Each row of numbers belongs to one of the things below and depends on some of the facts about them. Some rows are named. Which thing is each other row?

Some facts about the things:
Ω: refers to; β: uses; γ: belongs to class; χ: is of sort
J103 (Ω J510) (β J951, J203, J614) (γ 347) (χ skeso)
J105 (γ 690) (χ skeso)
J11 (Ω J81, J437) (γ 923) (χ skeso)
J119 (Ω J636) (γ 943) (χ tribrok)
J12 (Ω J644) (γ 347) (χ tribrok)
J122 (γ 923) (χ tribrok)
J127 (Ω J710) (β J583) (γ 17) (χ skeso)
J136 (Ω J3) (γ 690) (χ tribrok)
J138 (β J865) (γ 923) (χ skeso)
J14 (Ω J298) (β J74, J663) (γ 923) (χ skeso)
J159 (Ω J3, J105, J680) (γ 17) (χ skeso)
J16 (Ω J472, J962) (γ 17) (χ tribrok)
J164 (Ω J122, J3) (γ 347) (χ tribrok)
J171 (β J614) (γ 17) (χ tribrok)
J175 (Ω J3, J437) (γ 690) (χ skeso)
J186 (Ω J557) (γ 943) (χ tribrok)
J190 (β J576, J205) (γ 347) (χ skeso)
J196 (Ω J3) (γ 347) (χ tribrok)
J203 (Ω J998) (β J334, J216, J573, J885) (γ 347) (χ skeso)
J205 (Ω J997) (β J560) (γ 17) (χ tribrok)
J209 (Ω J3, J851) (γ 347) (χ skeso)
J216 (Ω J9, J3) (γ 347) (χ tribrok)
J219 (γ 17) (χ tribrok)
J225 (γ 347) (χ skeso)
J226 (β J573) (γ 347) (χ skeso)
J233 (β J334, J307, J614) (γ 347) (χ tribrok)
J235 (Ω J81, J298) (β J33) (γ 347) (χ skeso)
J242 (β J885) (γ 347) (χ skeso)
J248 (β J428) (γ 690) (χ tribrok)
J250 (Ω J878, J3, J233) (γ 943) (χ skeso)
J253 (γ 17) (χ tribrok)
J275 (Ω J9, J986) (β J56, J14) (γ 690) (χ skeso)
J292 (γ 943) (χ skeso)
J295 (Ω J225, J322) (γ 347) (χ tribrok)
J296 (β J253, J56, J46) (γ 347) (χ tribrok)
J298 (γ 690) (χ skeso)
J3 (γ 17) (χ tribrok)
J307 (Ω J3) (β J74, J820) (γ 923) (χ tribrok)
J311 (Ω J437, J971) (γ 923) (χ skeso)
J317 (γ 943) (χ skeso)
J319 (Ω J842) (β J934, J196) (γ 347) (χ skeso)
J322 (Ω J3, J292, J105, J196) (γ 17) (χ skeso)
J324 (β J337, J865) (γ 347) (χ tribrok)
J33 (Ω J334) (β J917) (γ 923) (χ skeso)
J332 (γ 943) (χ skeso)
J334 (Ω J664) (β J663) (γ 17) (χ skeso)
J335 (Ω J485) (γ 943) (χ tribrok)
J337 (Ω J3) (β J74) (γ 943) (χ skeso)
J348 (γ 347) (χ tribrok)
J354 (Ω J40, J472, J375, J317) (γ 943) (χ tribrok)
J366 (Ω J81, J99, J105) (γ 17) (χ tribrok)
J375 (Ω J3) (β J951) (γ 347) (χ tribrok)
J386 (Ω J9, J105, J744) (γ 347) (χ tribrok)
J40 (Ω J998) (γ 943) (χ skeso)
J403 (Ω J81, J3, J296) (β J103, J917) (γ 347) (χ skeso)
J411 (Ω J746, J677) (γ 923) (χ skeso)
J428 (β J226) (γ 17) (χ tribrok)
J437 (Ω J3) (γ 17) (χ tribrok)
J44 (β J951, J375) (γ 347) (χ tribrok)
J441 (Ω J986) (β J307, J46) (γ 690) (χ skeso)
J442 (Ω J929) (β J951) (γ 347) (χ skeso)
J449 (Ω J9) (β J216, J573, J233) (γ 943) (χ skeso)
J450 (Ω J472) (γ 347) (χ skeso)
J46 (Ω J536) (β J917) (γ 923) (χ skeso)
J471 (Ω J3, J307) (γ 347) (χ tribrok)
J472 (Ω J3, J196) (γ 943) (χ skeso)
J485 (γ 17) (χ skeso)
J505 (Ω J472) (γ 347) (χ skeso)
J510 (Ω J296, J485) (γ 690) (χ tribrok)
J515 (Ω J993, J532, J442) (γ 923) (χ skeso)
J516 (Ω J986) (β J334, J606) (γ 923) (χ tribrok)
J518 (Ω J485) (γ 347) (χ tribrok)
J519 (Ω J81) (γ 943) (χ skeso)
J525 (β J226) (γ 17) (χ skeso)
J53 (Ω J81, J3, J105, J233, J998) (γ 17) (χ skeso)
J532 (Ω J14) (γ 17) (χ skeso)
J536 (γ 347) (χ skeso)
J557 (Ω J3, J322) (γ 347) (χ skeso)
J56 (Ω J332) (β J934) (γ 943) (χ tribrok)
J560 (Ω J3) (β J203) (γ 17) (χ skeso)
J57 (Ω J105) (β J242) (γ 347) (χ tribrok)
J570 (β J324, J74, J437) (γ 17) (χ tribrok)
J573 (γ 347) (χ skeso)
J576 (β J242, J880) (γ 17) (χ tribrok)
J583 (Ω J485) (γ 17) (χ tribrok)
J592 (Ω J3) (γ 943) (χ skeso)
J606 (Ω J829) (β J334) (γ 690) (χ tribrok)
J613 (Ω J746, J209, J993) (γ 347) (χ skeso)
J614 (β J765, J226) (γ 690) (χ skeso)
J618 (β J663, J216, J814) (γ 17) (χ tribrok)
J636 (Ω J219, J644) (β J573) (γ 17) (χ tribrok)
J644 (Ω J105) (γ 347) (χ tribrok)
J65 (Ω J962, J710) (γ 17) (χ tribrok)
J650 (Ω J366, J136) (γ 347) (χ tribrok)
J663 (Ω J209) (γ 347) (χ tribrok)
J664 (Ω J3, J298) (γ 943) (χ tribrok)
J668 (Ω J704, J693, J292, J998) (γ 347) (χ tribrok)
J67 (β J428) (γ 347) (χ skeso)
J677 (Ω J67, J485) (γ 347) (χ tribrok)
J680 (Ω J3) (γ 923) (χ skeso)
J689 (Ω J292, J820) (γ 17) (χ skeso)
J69 (Ω J3, J644) (γ 347) (χ tribrok)
J693 (Ω J664) (γ 347) (χ skeso)
J704 (Ω J663, J3) (γ 347) (χ tribrok)
J710 (Ω J203) (γ 943) (χ tribrok)
J74 (γ 347) (χ skeso)
J744 (β J428, J917) (γ 17) (χ skeso)
J746 (Ω J664) (γ 17) (χ tribrok)
J765 (β J324, J337, J428, J880) (γ 943) (χ skeso)
J773 (Ω J993, J644) (β J663, J570, J14) (γ 347) (χ tribrok)
J777 (Ω J536, J663, J3) (γ 347) (χ tribrok)
J78 (Ω J219) (γ 347) (χ tribrok)
J787 (Ω J225) (γ 347) (χ skeso)
J795 (Ω J298) (γ 347) (χ skeso)
J804 (Ω J122, J348) (γ 943) (χ skeso)
J808 (Ω J3) (β J203) (γ 347) (χ tribrok)
J81 (Ω J485) (γ 347) (χ skeso)
J814 (Ω J831, J993) (γ 943) (χ tribrok)
J820 (Ω J668) (β J324, J573, J46) (γ 690) (χ skeso)
J821 (Ω J122, J824) (γ 17) (χ tribrok)
J824 (Ω J366) (γ 347) (χ skeso)
J829 (Ω J485) (β J226) (γ 347) (χ tribrok)
J831 (Ω J644) (β J337) (γ 347) (χ tribrok)
J842 (γ 347) (χ skeso)
J843 (Ω J105) (γ 347) (χ tribrok)
J844 (Ω J81, J209, J9) (β J576, J138) (γ 943) (χ skeso)
J845 (Ω J209, J235, J196) (γ 943) (χ skeso)
J851 (Ω J122, J485) (γ 347) (χ tribrok)
J865 (Ω J219) (β J428, J226) (γ 347) (χ skeso)
J875 (Ω J209, J196, J644) (β J844, J941) (γ 690) (χ tribrok)
J878 (Ω J920) (γ 347) (χ tribrok)
J880 (Ω J998, J677) (γ 347) (χ skeso)
J885 (β J74, J663, J829, J46) (γ 17) (χ skeso)
J887 (Ω J644) (γ 923) (χ skeso)
J890 (Ω J16) (β J324, J216) (γ 347) (χ tribrok)
J9 (Ω J693, J298) (γ 943) (χ skeso)
J901 (Ω J3) (β J951) (γ 943) (χ skeso)
J911 (Ω J46) (γ 347) (χ tribrok)
J917 (Ω J3, J993) (β J226) (γ 17) (χ skeso)
J920 (Ω J901) (β J428, J917) (γ 347) (χ tribrok)
J927 (Ω J787, J119) (γ 347) (χ skeso)
J929 (γ 347) (χ skeso)
J934 (Ω J322) (β J618, J951, J226, J573, J829) (γ 347) (χ tribrok)
J941 (Ω J680) (β J663, J403) (γ 690) (χ skeso)
J948 (Ω J292) (γ 943) (χ tribrok)
J951 (Ω J14) (β J226) (γ 347) (χ skeso)
J962 (Ω J99, J929, J196) (γ 347) (χ skeso)
J971 (Ω J663) (γ 17) (χ tribrok)
J986 (Ω J209, J298) (γ 347) (χ tribrok)
J99 (β J829) (γ 347) (χ tribrok)
J991 (Ω J668) (γ 17) (χ tribrok)
J993 (γ 17) (χ skeso)
J997 (Ω J505) (γ 347) (χ skeso)
J998 (Ω J81, J929) (β J248) (γ 347) (χ tribrok)

Some things and their rows:
8  -6  10  -1  5  8  -7  -13  -4  -1  0  -9  6  0  -1  -12  -1  -3  5  -1  -5  -9  1  4  -8  -5: J890
-2  -10  4  -1  3  10  4  -7  14  14  -3  11  -1  -3  -1  -18  2  -5  4  4  -12  -5  -3  -14  -22  -6: J216
8  -6  6  -14  4  -5  -17  -6  -11  0  -7  1  3  -7  -1  -3  7  -13  -11  -5  -13  -7  3  5  -12  0: J16
9  -4  17  13  -1  3  -1  -17  -9  9  16  -5  4  -3  -11  -2  2  -17  16  4  13  -9  -11  11  4  5: J324
13  -7  -3  -7  17  -17  1  2  0  -5  8  -20  11  5  3  -13  1  -22  -4  -29  1  -3  10  -8  -16  11: J510
-3  -15  5  8  4  10  6  -6  14  11  -7  12  -4  -6  -2  -20  0  5  5  3  -12  -7  1  -10  -25  -5: J664
-9  5  -7  -5  -8  2  -5  8  5  -10  -2  -5  1  2  6  8  -1  17  1  2  -1  4  3  6  5  -8: J693
-3  5  -1  4  -10  -15  5  12  -3  5  7  2  -10  2  -1  17  1  -1  -6  3  10  4  -4  17  19  11: J298
-4  8  -9  -5  -1  5  -3  5  0  -15  -2  -9  5  8  9  5  -4  18  -1  1  2  1  4  1  10  -8: J235
6  -9  13  -2  0  13  -13  -16  -8  -5  -5  -6  6  -2  1  -10  0  7  2  2  -9  -13  1  15  -9  -9: J831
8  -6  13  -3  3  12  -10  -14  -8  -2  -4  -8  3  1  0  -12  -1  4  2  3  -9  -11  1  9  -7  -9: J773
9  -6  20  11  1  3  3  -9  -10  13  8  -8  0  -4  -9  -5  -2  -20  12  9  6  -3  -3  8  9  4: J99
8  -6  6  -14  6  -5  -18  -5  -12  -3  -7  -2  5  -6  -2  -3  7  -14  -12  -6  -13  -6  5  4  -12  0: J366
-15  4  -17  -3  -5  6  9  8  22  3  -1  16  -3  3  6  0  0  14  1  4  -3  6  -6  -16  -8  -9: J209
-12  3  -20  -2  -4  -5  13  8  21  5  -1  24  -9  4  8  1  2  9  -14  -2  -4  3  -10  -12  -7  4: J175
-10  5  -8  -6  -7  1  -3  8  6  -8  0  -5  1  4  6  7  -2  15  3  2  0  5  3  3  5  -7: J450
14  0  15  1  5  -7  -3  -9  -19  12  3  4  -3  -7  -10  3  5  -31  -4  5  2  -4  -7  4  8  11: J171
-9  4  -8  -6  -8  1  -3  8  5  -9  -1  -6  1  4  6  7  -2  16  3  2  1  4  3  4  5  -8: J505
-1  14  -4  2  -6  -14  5  0  -11  -2  5  11  2  -4  -2  22  -1  -15  -7  6  9  12  -7  5  28  9: J525
0  -4  0  4  6  12  18  -18  17  22  -10  21  -3  -2  3  -27  -5  -7  2  6  -17  6  -10  -26  -21  -6: J375

Rows to name:
No name comes twice in this set of rows, the named rows included.
-5  17  -22  -9  2  3  11  1  13  8  -8  35  -9  5  4  2  3  3  -17  4  -7  10  -19  -31  -6  2 : J560
5  -9  20  8  -2  -1  0  -1  -5  18  9  -9  -3  -6  -11  -2  2  -22  14  9  6  -4  0  8  4  4 : J348
-4  11  -7  -2  -5  3  2  -1  -1  -8  -5  -8  1  4  8  4  -7  14  2  2  -1  13  2  4  12  -6 : J442
16  -5  6  -5  11  -2  -1  -8  -9  2  -3  -8  -1  6  3  -14  0  -8  -12  -10  -5  -9  0  4  -7  6 : J606
1  -14  15  -6  -3  11  -15  -8  -5  -2  -10  -7  2  -6  1  -10  1  6  1  6  -15  -12  7  17  -11  -12 : J644
-8  2  -10  4  -2  -1  2  11  6  -13  -1  -11  0  3  5  5  -4  21  4  -8  5  6  10  0  1  -3 : J519
9  -8  10  -4  8  8  -7  -10  -5  -7  -2  -14  11  2  3  -13  -3  -2  4  -5  -6  -10  6  3  -8  -7 : J998
-1  10  -23  -9  10  -12  4  15  11  -21  12  -31  16  12  7  2  -6  -1  11  -27  13  14  13  -21  -3  0 : J81
2  -4  5  2  3  -4  9  -4  7  30  3  31  -10  -9  -12  -5  9  -33  -4  9  -2  -2  -17  -19  -12  10 : J3
-9  2  -7  4  -5  1  -1  10  4  -12  -3  -8  -1  3  5  6  -3  24  3  -3  3  5  10  6  3  -4 : J40

Now the same things, written a new way:
Named rows:
-5  5  0  21  -5  -1  -8  3  -17  -10  -6  5  -12: J14
-5  -14  2  12  -1  -14  -14  15  8  5  -14  16  -3: J536
-4  -7  3  -12  -3  -15  -6  -2  31  5  -5  6  -9: J348
-16  -5  -8  11  -10  -18  -18  8  -1  -16  -4  9  -10: J105
-2  -10  5  -11  -1  -11  -4  -9  30  -1  0  14  -3: J44
1  9  0  -5  -6  -1  2  -18  7  -10  3  0  -14: J516
-25  1  -6  -19  -2  4  10  -36  24  14  3  -8  -10: J196
-5  6  7  16  -3  -5  -9  3  -14  0  -2  15  -11: J519
-10  4  10  -12  6  -4  3  -8  14  7  -1  1  -13: J386
-3  -2  11  13  7  -2  -5  9  -6  11  -9  18  -6: J103
11  12  20  -5  1  -3  5  -5  21  25  0  18  -9: J851
26  0  9  31  -14  -9  -11  18  10  11  -14  29  0: J485
-16  3  -11  3  -9  -2  -4  -15  -6  -3  -2  5  -14: J175
-14  -2  -11  0  -10  1  -3  -21  -4  2  -5  3  -12: J592
-10  3  9  -12  5  -3  4  -11  16  9  1  4  -11: J934
-6  -2  -16  7  -14  6  0  -22  -5  -3  -9  -2  -11: J680
-14  0  -1  -22  2  1  8  -24  18  11  -2  -4  -13: J69
-4  -15  2  12  -1  -13  -14  16  8  4  -14  17  -3: J225
-1  -1  23  15  5  0  -4  11  -6  3  -8  18  -1: J235
-7  -2  10  12  8  -2  -5  10  -8  9  -9  15  -7: J997

Which thing is each row?
No name comes twice in this set of rows, the named rows included.
-10  5  -15  -16  -13  4  9  -32  21  9  -6  -17  -19 : J437
-7  3  -1  20  -4  0  -7  2  -18  -13  -6  4  -11 : J887
-7  -4  11  13  9  -1  -4  7  -7  7  -7  18  -4 : J951
-9  2  4  11  -1  -4  -9  -1  -15  -6  -1  14  -9 : J449
-13  -1  -6  5  -7  -2  -6  -11  -8  0  -4  5  -11 : J250
-14  4  4  13  0  -5  -10  3  -17  -7  -2  9  -12 : J9
-8  3  9  -14  8  -3  4  -10  13  5  0  4  -12 : J773
-10  0  1  -19  0  0  7  -22  21  13  -2  -1  -13 : J777
6  -12  -2  20  -9  -9  -12  9  5  -11  -13  16  -1 : J525
-10  -4  -6  12  -11  -18  -18  8  2  -13  -4  13  -9 : J614
2  1  -5  -1  -18  -13  -8  -9  24  -12  -2  0  -11 : J122
-19  8  -14  -25  -13  -2  6  -39  18  -2  7  -9  -19 : J136
-3  6  4  -5  1  1  4  -14  8  -10  1  0  -12 : J636
-2  -10  3  -12  -2  -13  -5  -6  30  2  -3  11  -6 : J99
8  18  15  -3  -10  -5  0  -12  14  12  7  15  -13 : J335

